Below are the code and all the weights of a small trained network. Each question names an input and a class and asks about switching units off, where a switched-off unit gives its printed mean instead of its output.

import numpy as np


def w(rows, s, z=0):
    codes = np.array(rows[::2]) - 128.0
    scale = np.full(codes.shape[1], s)
    scale[-1] = z or s
    return codes * scale


def f(y):
    return np.maximum(y, 0)


def log_softmax(a):
    a = a - a.max(-1, keepdims=True)
    return a - np.log(np.exp(a).sum(-1, keepdims=True))


def net(x, mask):
    res = np.array(x, float).reshape(1, 7) / 4 @ E
    y = f(res @ A[0][:, :-1].T + A[0][:, -1])
    res = res + np.where(mask, y, B[0][:, -1]) @ B[0][:, :-1]
    return log_softmax(res[-1] @ U[:, :-1].T + U[:, -1])


A, B = {}, {}
E = w([
[2,45,179,107,150,182],'x0',
[107,207,201,8,81,226],'x1',
[131,126,127,127,131,128],'x2',
[140,51,51,85,3,56],'x3',
[127,126,132,129,126,129],'x4',
[136,126,125,124,129,126],'x5',
[122,126,129,132,124,128],'x6',
],0.0064)
A[0] = w([
[48,151,226,54,185,223,116],'n1',
[180,240,138,29,11,163,154],'n2',
[175,110,43,143,82,31,247],'n3',
[198,253,147,211,238,134,247],'n4',
[180,105,63,134,84,37,146],'n5',
[38,38,114,132,147,118,159],'n6',
[165,103,71,153,97,58,97],'n7',
],0.0052,0.0016)
B[0] = w([
[165,188,254,168,101,215,253],'n1',
[56,33,95,46,182,70,220],'n2',
[184,148,119,178,65,137,207],'n3',
[76,26,68,61,172,51,221],'n4',
[173,169,130,172,67,142,190],'n5',
[83,81,132,74,178,111,185],'n6',
[179,166,141,178,69,166,174],'n7',
],0.0076,0.0067)
U = w([
[123,77,69,119,125,58,238],'0',
[72,83,135,87,178,116,128],'1',
[173,254,169,191,75,187,2],'2',
],0.01,0.0018)

Each question gives the input, the list of numbers given to net, and the class t.
The units are the neurons (one row each of A and B). Each row of codes is followed by its name. A weight is (code - 128) times the scale printed after its matrix; where a second scale follows, it is the last column's (A, B and U).
mask holds one flag per neuron, in row order. A switched-off neuron (its flag False) gives its mean, the last column of its row in B, instead of its output. The means were averaged over made-up inputs and are rounded, as every weight is.
A unit's drop is (log p(t) with every unit on - log p(t) with that unit switched off) / (log p(t) with every unit on - log p(t) with every unit switched off).
The circuit of an input: a set's keep is (log p(t) with only the set's units on - log p(t) with every unit switched off) / (log p(t) with every unit on - log p(t) with every unit switched off). Starting from all 7 units, units are removed one at a time, each time the one whose removal leaves the highest keep (on an exact tie, the one counted first), for as long as the keep stays at least 0.8.
units of the circuit, in order: the units of the circuit, biggest drop first
most important unit: the unit with the biggest drop
k most important neurons: the k neurons with the biggest drops, biggest first
drop when u is switched off: that unit's drop, to one decimal
input [-3,4,8,-8,-1,-1,-8], class 1: most important unit : n4
input [-8,-8,-8,1,5,-7,5], class 2: 2 most important neurons : (n7, n5)
input [-7,-1,3,-8,8,-5,4], class 0: 2 most important neurons : (n4, n1)
input [-2,-2,5,-6,-3,8,-3], class 0: 2 most important neurons : (n4, n1)
input [-1,6,0,-6,-4,1,6], class 1: 2 most important neurons : (n4, n2)
input [-5,0,-6,6,4,-6,-4], class 2: 2 most important neurons : (n4, n5)
input [0,8,7,-6,1,-8,3], class 1: 4 most important neurons : (n2, n4, n3, n5)
input [-8,8,-3,6,4,-6,-6], class 0: 2 most important neurons : (n2, n1)
input [-4,0,-4,-2,-3,-1,-5], class 0: 2 most important neurons : (n1, n4)
input [-6,-3,0,-8,6,-7,6], class 0: drop when n4 is switched off : 0.4
input [6,1,0,0,4,5,2], class 2: drop when n5 is switched off : -0.3
input [-8,2,-5,-7,3,6,-6], class 1: drop when n4 is switched off : 0.1
input [-2,4,-5,-6,-3,2,-3], class 1: drop when n6 is switched off : 0.0
input [-4,2,6,-7,-8,3,6], class 1: units of the circuit, in order : (n4)
